Each row of numbers belongs to one of the elements below and depends on some of the facts about them. Some rows are named. Which element is each other row?

Some facts about the elements:
[befli benovi bovepla busa drobrak febol gasagar gedren gigudro gregrus kuver lafu losto lubron moken noflan plomun skeban staflus stuklodral tapim tatrul tratas truson tuda tusu vilel] Ξ 295
[bire brodi brodrem devuler kibam luple plugumi siman tribosi zugi] Ξ 319
[bivu bristem doflatrak domek drudrim gebro gidru gisuskol greskin grigran grotrok guder keban kure metrum mokan pigar pusam rogeger satris tivan tolubram tragem vegrabras viplor] Ξ 397
[brabak braklum drokol fifastes kepli kibrak kidrus lusegu netrem nive padron pleska stikas trivem vonil] Ξ 245
[brukil fabres floze flugir gigovel kinar kluton logi paklem plava pofas pumazel puvak runol seser skagro stogu stufur zokegum] Ξ 934
[bruklal bule dribibok druba ferana grogol grutan klarem niklak robiklo skedin] Ξ 846
[drobavol fliklak fluso fozos fudu kleliton klobrol mozel pigezak rivir rosak rustotek stafas stetren stupaplir surus vozum zekas zudom] Ξ 776
befli μ [seser]
benovi μ [rogeger]
bire μ [metrum seser]
bivu μ [nive]
bovepla μ [brodi]
brabak μ [stetren surus befli]
braklum μ [stetren seser]
bristem μ [seser]
brodi μ [tusu runol kluton]
brodrem μ [kluton]
brukil μ [flugir]
bruklal μ [padron kluton]
bule μ [plava pofas]
busa μ [padron zokegum kluton]
devuler μ [kure]
doflatrak μ [pleska gedren]
domek μ [kluton]
dribibok μ [drudrim flugir stafas]
drobavol μ [kidrus greskin]
drobrak μ [kure]
drokol μ [gedren fifastes]
druba μ [kure padron]
drudrim μ [flugir]
fabres μ [drudrim gisuskol skeban]
febol μ [flugir zokegum kluton]
ferana μ [klobrol]
fliklak μ [flugir fifastes]
floze μ [gisuskol]
fluso μ [tuda brabak]
fozos μ [kure]
fudu μ [flugir pumazel brukil]
gasagar μ [drudrim pofas]
gebro μ [tolubram guder kluton]
gedren μ [flugir]
gidru μ [truson]
gigudro μ [runol kibam truson]
gisuskol μ [stafas]
gregrus μ [skeban]
greskin μ [pofas]
grogol μ [drudrim lusegu grigran druba klarem rosak]
grotrok μ [pigezak zekas]
grutan μ [dribibok]
guder μ [tuda]
kepli μ [kuver]
kibam μ [tolubram seser]
kibrak μ [flugir stetren seser stafas]
kidrus μ [seser skeban]
kinar μ [pigar]
klarem μ [guder zokegum]
kluton μ [flugir]
kure μ [flugir stetren kluton]
kuver μ [stafas]
lafu μ [kuver]
logi μ [flugir tolubram]
losto μ [tragem zudom]
lubron μ [stupaplir]
luple μ [tragem]
metrum μ [flugir]
mokan μ [tivan domek trivem zokegum]
mozel μ [drudrim]
netrem μ [tuda pofas bristem]
niklak μ [stetren rustotek ferana]
nive μ [kibrak]
noflan μ [skagro]
padron μ [flugir]
paklem μ [drudrim flugir]
plava μ [gedren]
pleska μ [kure]
plomun μ [flugir robiklo]
plugumi μ [zudom]
pofas μ [kluton]
pusam μ [kepli pofas vilel]
puvak μ [stafas]
rivir μ [kuver bristem]
robiklo μ [kibrak]
runol μ [kluton]
rustotek μ [metrum skeban]
satris μ [rogeger grotrok]
seser μ [flugir]
siman μ [tuda klobrol]
skagro μ [tusu]
skeban μ [logi]
stafas μ [flugir kluton]
staflus μ [brodrem kibrak]
stetren μ [flugir gedren]
stikas μ [busa gregrus]
stogu μ [busa vilel]
stufur μ [gregrus]
stuklodral μ [flugir padron]
stupaplir μ [dribibok febol]
surus μ [flugir]
tapim μ [logi]
tatrul μ [busa]
tivan μ [tusu tuda fozos]
tolubram μ [flugir kibrak]
tratas μ [rosak]
trivem μ [drudrim stetren seser zokegum]
truson μ [floze druba]
tusu μ [seser]
vegrabras μ [seser]
vilel μ [brodi padron gisuskol]
viplor μ [vilel]
vozum μ [flugir seser]
zekas μ [drudrim kibrak kibam]
zokegum μ [stetren seser kluton]
zudom μ [seser]
zugi μ [kluton]

Some rows with their names:
vonil: [ -6 -26  14  -1  10   1  -4  13  22  12   6  10  -2  -8   6  -6  -2   0
 -14  -6  -7 -11  -5  -7 -37 -11  -1  -9  20  49   2 -13 -19 -22 -30  -9
   1 -14  -4  10  -4 -19 -36  16  14   7 -15   6  -7]
kibam: [ -6  19  26  10  19  52  36 -10 -23  15  -9 -14  -5 -26   8 -18  12   6
 -14  25  16  -7   9   8 -23  -2 -14  12  17  19 -25   9  -1 -23  -3 -35
   0   4  25   7 -12  11  -8  -2   0   2  -7  18  -1]
surus: [ -6 -16  43 -19  23  -3  18  -8  35  -4  12 -12   3  24 -32  12  16   4
  19  10  -2   3  29 -11  -6   8 -31  25 -20  -9 -19   7   5 -28   9  16
 -12   0  -1  -1   6  23 -12   6 -15  -9   3  -1  10]
brukil: [ -5  -7  27 -11  26  -4  15 -17  35  -6  15   3 -17  26 -28   9  19  11
   5  35 -22  -2  32 -14  -6   9 -46  32 -17  10  -1   1   1 -39  -6  28
 -20 -14  -7 -24  17  -4 -26   6 -13 -10  -2 -12  11]
stetren: [-12  -4  32 -17  18   4  11 -11  24  -5  10 -12   4  15 -14   7  19   9
  28  10  -2   0  28  -5 -14  -4 -28  24 -10  -9 -24   6   8 -33   7   8
  -2   5   5   0   5  23 -11  11 -18 -16   1  -4   3]
kibrak: [-27  31  15   0  32  33   1 -12  32  33 -26  12   7 -12  16 -23  20  39
  12  28  -9 -14   8  -5 -40   4 -37  20   4  44 -20 -31 -25 -42 -12 -14
 -14 -15  11  26 -13  27 -18   2 -50  -6 -23   3  10]
zokegum: [  8  22  22  14  10  36  42  -6  -3  21  17  -9 -30 -20  16 -11  15  21
  11  42  -6  -1   6   6 -16 -16   1  30  26  15   1 -12 -33 -54 -19  -4
 -12   1  23 -43  -2 -20 -13 -14 -21   2   2 -29 -10]
druba: [-13   1 -19  -2 -10  -9 -26 -11   2 -11  21   5  -6  34  22   6  18  13
  47   8  -8   6   4  26   1 -22   5   6  15  -2 -31  17  24   0  -6   2
  28  10   2 -15  22   9 -13   9   9  -8  19  -3  -7]
gregrus: [ 16  -8   8  15   1 -16  20  12  11   2  -1   5  13  11  -7 -10 -13   4
 -11   5  -8 -17  15   6 -16   3  33 -24  25  18  -1  41 -18   2  -7 -30
  16 -20   7   3   2  28   3 -10  36  14  -3  12  39]
stufur: [  3   3   4   9  -2   0   0   1  -8  13   5   9 -13  -8  -7 -10  -2   5
 -11  33 -21  -3   7  -1 -15   2  -4   0   8  26   4   9  -9 -28 -10  -1
   3 -14   3 -31  18 -19 -12   3  21  15  -7  -9  23]
runol: [  6  18  34  20 -18  11  32   1  18  42  29   5 -36  -2   2   4   6   1
  11  31   1   0  -4   4 -13  -4  20  10  22  -8   5 -32 -30 -51 -20  13
 -11 -22  12 -58  17 -23 -22 -14 -14   6  -7 -33  -3]
gisuskol: [ -8  -1  18  14   5  15 -12  -3 -20  34 -25   8 -17  10 -19  11 -16  23
  18  -1 -10  39 -39  17  29  25  12  -1 -13   1 -24   6  28  13  19 -10
  -9  11   8  19  10   8   1 -40 -15  40  -5  24   4]
benovi: [ -1 -12   7   5  -1  -2  -1  13   9   7   6   4  13   9   1  -6  -1   6
  10  -6   1  -8  -1  16 -22   1  17  -6  16  22 -12   4 -16  -3 -12 -17
   2  -9   6  11  -7  18 -17   8  10   9   0  10   1]
puvak: [  2   9   9   7   5   9 -15  -9 -10  34  -4  12 -21   0  -9  -8 -10  26
  13  29 -31  21 -16  13   1  13 -11   9  -8  31  -6 -18   1 -21  -4   6
 -17  -8   1 -19  14 -31 -13 -14 -13  30 -14   3   8]
fluso: [ -2  -8  24  -1  -4   3  -4  12 -13  14   4  -9   9  -4  -7  -1   0  -8
   4   3   2   1   1   5 -15  -1   6  -6   4   7 -17   6  -2 -18   3  -9
  10   1  13  -4   3   5  -5   9  14  11  -3   3   8]
plomun: [ -5  -6  19  -4  14  -5  11   1  42   0   7  -1  12  26 -11   0  14  11
  18   2  -1 -11  18   6 -21   8  -9  11   0   7 -17   3 -12 -14  -5   0
  -8 -13   1  11  -6  39 -21   7 -12  -6   0   6   7]
drudrim: [-20  -8  37  -4  24   4  19  -5  33  -4  -7   3  -7  29 -43  20  15  -6
  -3  12   1  -2  22 -14   7  25 -29  18 -21 -31 -22  23  26 -12  23  10
  -4  -2   1  14  10  50 -14 -10 -13  -8   6   6  19]
paklem: [ -3   4  21  -6  18  -1   8 -13  21   6   9   9 -15  15 -21   1  12  10
  -1  37 -26  -3  23 -11 -10  13 -32  21 -12  12  -1   3   1 -37  -3  19
 -12 -19  -4 -21  18  -4 -20   4  -6   2  -6  -9  21]
klobrol: [ -2 -30  26  -7  -4   6 -15  24 -17  11  13 -12  13  -8 -12   5   2 -27
  -5 -11  10  -4  -5   2 -18   4  -2  -2  -1  13 -13  -5  -4 -18  -4   0
   1   8   4  -3  -4  -9 -24  25  14  14   1   2 -14]
bovepla: [  2  -7   8  10  -4  -2   5  11  13  11   4   2   8  10   3  -5  -3  11
  11  -1  -1  -8  -1  16 -18   1  23  -7  18  19 -11   6 -16  -3 -13 -17
   2  -9   4   9  -3  18 -12  -1   9  11  -3  10   4]
devuler: [-23  10   7  -7 -11  15 -10 -17  -3   2  16   2 -15   9  18   1  11   8
  26   1   4  15   2  20 -27 -31  -8   3  15   3 -41   4  42 -17  -4 -11
  22   3   7  -1  29  -9 -20  17  22 -20  -4  21 -12]

Rows to name:
No name comes twice in this set of rows, the named rows included.
[ -1 -20  -2   4  -2   5 -14  12 -12   2  13  -2   7  17  -7   8  14 -26
  -5   2   7 -13  -7  16   3  16  -2   6   6   9 -13  -6 -10   4 -12   2
   6   8   4 -11 -11   6 -25  14   3  20  19  -1 -15] : skedin
[-17   3  28  19  -9  20  17  15   2  22   5  -2 -12   3  -8  14  11 -18
   1   1  18  -6 -11   2  -2   5  18   2  14 -30 -18   0   5 -17   8  -7
   9   1  17  -7   6  30 -12 -16  -5   4   6 -10  -2] : gebro
[  5  -8   9   8   3   1  -7   4   6  18  -5   6   8  12   1  -4 -10  23
  21  -3 -11   7 -11  22  -8   6  16  -8   8  28 -14   1  -9   6  -9 -17
  -3  -7   6  15  -4  10 -10  -9   0  22  -7  19  -1] : lafu
[  2  -7  24   2  -2   5   3  10 -11  14   1 -11   5  -7  -7  -1  -5  -3
   3   6   0   2   5   6 -12   0   7  -6   5   6 -14  14  -2 -19   5 -13
   6   3  13  -8   5   6   0  -1  12  12  -6   2  15] : drobavol
[-21   2 -12 -13  -4  -6 -27 -13  31  -2  13  18 -15   8  43  -9  11  39
  42  -3 -23  12   2  10 -45 -54  -2  -3  34  41 -24   4  18 -27 -24 -14
  27  -7   1   6  30 -15 -23  20  15 -27  -9   8  -7] : pleska
[  5  -5  10   9   0  -5   7  10  16   5   2   7  13  11  -2  -8  -1   5
   1   1  -3 -14  10  13 -18   2  18 -10  19  19 -10  18 -16  -3  -8 -19
   8 -15   4   9  -3  26 -10   3  16   7  -3  10  15] : tapim
[ -6 -17  31 -14  33 -10  28 -19  74  -6  14  10 -17  28 -11   6   8  30
  15   9 -19  -3  27 -15 -26 -11 -22  14   2  22  -4   3  -5 -34 -20  10
 -12 -23  -9   4  14   8 -31  -4  -5 -21 -11   3  12] : padron
[-12  -1  19  17 -10  11   7  17 -11  14  -6   2  -7  -3 -11  11   0 -17
 -14   4  12  -1 -10   3   2   7  21  -9  12 -17 -15  23  10  -4  13 -13
  15  -3  13   2  11  26  -6 -13  17  12   4   2  13] : greskin
[  7  -7  23   6   0  -5  16  10  -8   6   1  -8   6  -5 -17  -2 -10  -7
  -8  12  -7  -3  13  -2 -10  -1  14 -13   9   3  -7  35  -1 -16   9 -17
  15  -6  12 -13  10  12   8  -5  29  13  -5   5  32] : rustotek
[  1  -1  -4   9   1   5  -4   0  -6   8   2   4   0  20  -6   2   3  -4
   9  17  -6  -7  -4  20  10  17   5   2   3   5 -15   4  -3   5  -2   0
   6   2   5  -9   0  14  -9  -9  -1  20  11   4   9] : grutan

The same elements again, as new rows of numbers:
Known rows:
gisuskol: [ 28  15  12 -27   2 -27   8  26  21 -24   5  20 -13 -22 -31 -29  24 -18
 -40  20   3  23  -4 -32   4  22  -9]
fudu: [  3  -9  -4  -6   2 -16   4  13  11  -5 -19   1 -18  -9 -21 -20  28   4
  10  21   0  -7   6   1   5  19   8]
keban: [ 16  -4  -7 -14  -8 -14   1  20   9   3   7  -6 -10  12 -20  -9  25  -7
 -40  22 -15  -4  -5 -13   3  28  -5]
tratas: [ 12  -4  -5  -7  -1 -19   6  19  19   1   4   4 -11  10 -23 -16   3  12
 -27   7 -20  10  -6   4   1  30  -5]
febol: [ 11   8  -4   5  13 -14  20  20   8   5 -18   8 -14  -3 -19  -8  -2  10
 -12   3  -9  -4 -12 -14 -12  12   6]
gidru: [ 15  -7   3 -16  -4 -14  -1  21  14   2   6   0  -8  13 -19 -19  15  -2
 -29  23  -1   7  -1 -10   0  20  -2]
fluso: [  5 -15   0 -17  -9 -14   4  15  10  -5  -7  -5 -11  -2 -16 -21  17   7
 -18  10 -10   3   7  15  13  26   6]
tapim: [  8 -13   1  -5   1 -17   8  18  22   4   5   2 -13  14 -24 -20   0  17
 -18   7 -11  14   1   8  -2  25  -3]
robiklo: [ -8  -5   7 -18   2  -6   7  -5  15  -9 -32  13  -7  35 -24 -25 -17 -15
 -31  37 -13  -7  -2  12   9  42   4]
kluton: [ 17   4  -9   9  16 -16  15  10   8 -11 -41   1 -19 -20 -12  -9   5   6
 -13   9   0 -21 -16 -31 -13   2  19]
dribibok: [ 10   0   9  -5   8 -22  12   5  19 -20 -20  18 -23 -11 -41 -33  19 -15
  -7  24  10  14  -1   2  -1  21   0]
stafas: [ 14  22   3 -11  13 -20  22  18   5 -20 -35  19 -18 -46 -22 -18  23 -11
 -13   7   7  -5  -7 -30   3  11  13]
zokegum: [ 21  20  -5  -4  -4  -8   4  24  11 -16 -24   0  -4 -14  -5 -18 -17   9
 -39   1 -47 -11  11   4 -10   7  11]
fifastes: [ 16 -16 -17 -10  -7 -19   3  10  14  -7  -4 -11 -14   7 -20 -13  19  -3
 -38   5 -29  -4   3  -2   3  39   0]
befli: [ 11  37  -5  -4 -10  -9  -3  37  21  -6  -1  12  -5  -1 -25 -27  -6   7
 -13   9 -69   0  25  27 -13  19  -9]
domek: [ 24   7   4 -11   4  -7  21  26  -4   3 -10   0  -5  -5  -5  -2  -1  -2
 -53   4   0  -1 -17 -28  -6   6  10]
logi: [  5 -18  -5   2   9 -18  -1   3  25 -11 -19  -4 -20   6 -21 -26  11  14
   5  25  -5 -10   7  -6  -7  15  11]
tusu: [ 11  35  -6  -4  -9 -10  -1  37  20  -5   1  11  -5  -1 -25 -25  -3   8
 -18   6 -65   1  25  29 -13  17  -8]
bristem: [ 16  36  -2 -14 -11  -5  -9  39  13  -7   5   8  -3  -1 -24 -26  15  -5
 -22  24 -52  -6  33  16 -13  10  -6]
tribosi: [ 15  -8 -11 -10  -5 -18  -1  16  17  -2   0  -8 -11   4 -18 -14  16   4
 -33  16 -29 -10  -6 -12  10  28  -3]
plugumi: [ 17  -6  -3 -13  -4 -16  -2  19  19  -7   0  -3  -9   2 -17 -24   7   8
 -27  15 -17   0   1  -3   5  20   0]

Name these rows:
No name comes twice in this set of rows, the named rows included.
[  1  21  -5  -4  -3 -10  -2  23  12 -10 -23   7 -16 -15 -23 -27  22   1
  18  21 -33 -15  27  20  -6  10   7] : vozum
[  5   3 -11  10  14 -21   6  11  21   5 -18   9 -23   5 -30 -17  18   6
  29  25   0  -2  -4 -10 -12  22   1] : gedren
[ 25   6   2 -17   2 -29   6  12  29 -32 -11   9 -15 -26 -25 -31   7  -4
 -40   8 -18  12  -1 -19   8  26   0] : puvak
[-15 -13  10 -24   4  -9   5   4  18  -9 -19   9  -9  25 -17 -32  -5   1
 -13  30  -8  -6  14   7  15  31   9] : zekas
[  2   0  -5  -4   1 -14   0  12  12  -2 -29   5 -17 -14 -21 -19  24   4
  31  29   1  -7   7   5   0  18  10] : stetren
[  9   2  -7   6   9 -21   8  15  19   5 -12   8 -19  -1 -27 -14   9  11
  12  18  -1   6  -7  -8 -10  22  -1] : stuklodral
[ 12   7  -1 -11  -5 -10  -1  20  19 -15 -10   4  -7   4 -15 -27  -5   4
 -19  12 -35   3  29  17 -15  21   6] : trivem
[ 21 -13   4 -13  -3 -24   1  11  27 -23  -3  -2 -14 -10 -21 -30   6  12
 -36   7  -8  15   6  -3   6  22   2] : floze
[ 12 -12   0  -5  -9 -14   5   9  12  -4  -9  -2 -12   8 -28 -19   9  -6
 -33  12 -15   9  -5  30   5  30  -2] : ferana
[ 15 -27   8 -11   0 -21   1   7  29 -19   2  -3 -14   6 -22 -38   4  18
 -29  10  -5  13  15   3   1  17   6] : fabres
[  4   2  -8   2  11 -19   8  14  20   2 -13  11 -18  10 -27 -18   9   6
   5  22  -7  -1  -7  -9  -7  26  -1] : plomun
[ 12  -6  -1  -9  -2 -20   6  19  21   2   4   5 -10  11 -22 -20  -1  13
 -20   7  -6  24  -7   4   2  29  -4] : truson
[ -4   7   1 -12  15  -9   0   6  16   2 -22  14 -13  29 -20 -17   9 -12
   5  52   0 -20   3 -25  -7  26   5] : tolubram
[ 20   6  -5 -14 -23 -19 -13  18  15   0 -27  -3  -1 -17  -2 -13   8   9
  25  22  25  36  -9  18  13  32   9] : fozos

